Below are the code and all the weights of a small trained network. Each question names an input and a class and asks about switching units off, where a switched-off unit gives its printed mean instead of its output.

import numpy as np


def w(rows, s, z=0):
    codes = np.array(rows[::2]) - 128.0
    scale = np.full(codes.shape[1], s)
    scale[-1] = z or s
    return codes * scale


def f(y):
    return np.maximum(y, 0)


def log_softmax(a):
    a = a - a.max(-1, keepdims=True)
    return a - np.log(np.exp(a).sum(-1, keepdims=True))


def net(x, mask):
    res = np.array(x, float).reshape(1, 6) / 4 @ E
    y = f(res @ A[0][:, :-1].T + A[0][:, -1])
    res = res + np.where(mask, y, B[0][:, -1]) @ B[0][:, :-1]
    return log_softmax(res[-1] @ U[:, :-1].T + U[:, -1])


A, B = {}, {}
E = w([
[106,151,141,171,121,159,143],'x0',
[34,136,90,67,2,187,137],'x1',
[118,171,107,137,161,164,126],'x2',
[141,85,15,190,90,124,49],'x3',
[185,227,80,140,64,38,190],'x4',
[124,142,116,123,145,132,125],'x5',
],0.011)
A[0] = w([
[135,187,182,117,147,149,117,98],'neuron 0',
[10,87,23,20,83,144,195,86],'neuron 1',
[179,76,27,223,98,143,75,51],'neuron 2',
[124,180,210,58,169,132,189,68],'neuron 3',
[114,131,207,58,161,147,193,5],'neuron 4',
[150,111,134,229,241,37,128,81],'neuron 5',
[189,133,181,201,180,71,95,80],'neuron 6',
[157,237,72,130,85,36,154,62],'neuron 7',
[155,186,120,177,81,76,165,207],'neuron 8',
[111,101,40,171,123,118,75,40],'neuron 9',
[208,77,146,235,175,144,150,135],'neuron 10',
[124,58,139,166,212,119,137,104],'neuron 11',
[108,136,168,57,170,130,175,43],'neuron 12',
[159,223,74,162,79,34,192,93],'neuron 13',
[137,58,25,205,127,130,90,92],'neuron 14',
[105,159,104,88,2,187,123,98],'neuron 15',
[51,133,120,104,78,129,100,76],'neuron 16',
[115,139,195,72,120,124,196,20],'neuron 17',
[51,163,97,104,114,122,121,75],'neuron 18',
[2,51,171,189,157,161,85,140],'neuron 19',
[92,124,62,189,121,99,54,98],'neuron 20',
[233,135,116,185,184,74,148,125],'neuron 21',
[141,160,155,209,165,120,121,226],'neuron 22',
[136,136,168,151,90,135,95,33],'neuron 23',
[33,9,178,100,212,189,14,55],'neuron 24',
[99,67,147,102,184,221,70,129],'neuron 25',
],0.0091,0.0025)
B[0] = w([
[121,113,126,129,159,81,144,156],'neuron 0',
[58,190,101,112,127,63,70,220],'neuron 1',
[120,144,219,174,201,35,208,208],'neuron 2',
[180,178,198,182,196,52,209,191],'neuron 3',
[143,129,184,121,183,68,163,181],'neuron 4',
[93,220,104,107,103,104,73,217],'neuron 5',
[32,182,121,110,94,127,74,196],'neuron 6',
[196,83,75,150,40,247,174,204],'neuron 7',
[188,97,74,94,93,176,155,187],'neuron 8',
[149,162,206,182,151,20,162,182],'neuron 9',
[64,141,96,78,133,138,93,194],'neuron 10',
[126,182,108,51,133,192,92,180],'neuron 11',
[90,131,206,166,165,120,202,168],'neuron 12',
[214,51,63,105,82,251,141,212],'neuron 13',
[180,119,194,211,193,2,175,203],'neuron 14',
[45,203,110,105,91,91,54,211],'neuron 15',
[80,185,105,91,114,130,98,177],'neuron 16',
[122,167,214,140,161,69,161,173],'neuron 17',
[87,134,131,86,108,121,132,162],'neuron 18',
[182,91,120,102,133,172,120,210],'neuron 19',
[131,118,207,179,177,88,152,184],'neuron 20',
[50,136,160,36,142,164,52,206],'neuron 21',
[120,136,111,114,100,128,116,178],'neuron 22',
[146,159,144,133,116,141,112,131],'neuron 23',
[219,73,28,108,60,232,159,249],'neuron 24',
[136,82,37,158,67,171,161,209],'neuron 25',
],0.0076,0.017)
U = w([
[192,58,73,94,53,238,154,254],'0',
[9,175,108,53,74,157,33,53],'1',
[143,121,184,182,154,98,220,75],'2',
],0.011,0.0045)

Each question gives the input, the list of numbers given to net, and the class t.
The units are the neurons (one row each of A and B). Each row of codes is followed by its name. A weight is (code - 128) times the scale printed after its matrix; where a second scale follows, it is the last column's (A, B and U).
mask holds one flag per neuron, in row order. A switched-off neuron (its flag False) gives its mean, the last column of its row in B, instead of its output. The means were averaged over made-up inputs and are rounded, as every weight is.
A unit's drop is (log p(t) with every unit on - log p(t) with that unit switched off) / (log p(t) with every unit on - log p(t) with every unit switched off).
The circuit of an input: a set's keep is (log p(t) with only the set's units on - log p(t) with every unit switched off) / (log p(t) with every unit on - log p(t) with every unit switched off). Starting from the 12 units with the biggest drops (on a tie, the unit counted first), units are removed one at a time, each time the one whose removal leaves the highest keep (on an exact tie, the one counted first), for as long as the keep stays at least 0.8.
units of the circuit, in order: the units of the circuit, biggest drop first
unit that matters most: the unit with the biggest drop
top k neurons: the k neurons with the biggest drops, biggest first
drop when u is switched off: that unit's drop, to one decimal
input [6,-6,0,5,5,-3], class 1: unit that matters most => neuron 21
input [7,-8,8,3,-7,-7], class 1: top 4 neurons => [neuron 5; neuron 6; neuron 10; neuron 13]
input [-7,-1,-6,-7,7,1], class 0: top 2 neurons => [neuron 13; neuron 7]
input [-7,-2,-8,4,3,4], class 2: top 3 neurons => [neuron 24; neuron 2; neuron 14]
input [-5,-1,5,-7,-7,-1], class 0: top 3 neurons => [neuron 24; neuron 25; neuron 2]
input [7,-8,0,-7,6,6], class 1: top 3 neurons => [neuron 21; neuron 6; neuron 5]
input [-6,7,-8,8,7,-2], class 2: top 2 neurons => [neuron 2; neuron 14]
input [7,6,-6,-3,-6,-6], class 0: top 2 neurons => [neuron 24; neuron 19]
input [-1,-8,-8,7,-6,3], class 1: top 4 neurons => [neuron 5; neuron 10; neuron 6; neuron 11]
input [-7,-8,5,-3,-7,-2], class 1: top 3 neurons => [neuron 5; neuron 6; neuron 13]
input [-2,8,-4,-5,-8,0], class 0: top 4 neurons => [neuron 24; neuron 25; neuron 19; neuron 5]
input [-6,4,-1,1,-7,-2], class 0: drop when neuron 24 is switched off => 0.1
input [6,-3,3,-3,3,-4], class 0: drop when neuron 2 is switched off => 0.5
input [-1,6,8,5,-8,-3], class 0: units of the circuit, in order => [neuron 24]
input [-5,-5,-6,8,-7,-7], class 2: drop when neuron 20 is switched off => 0.4
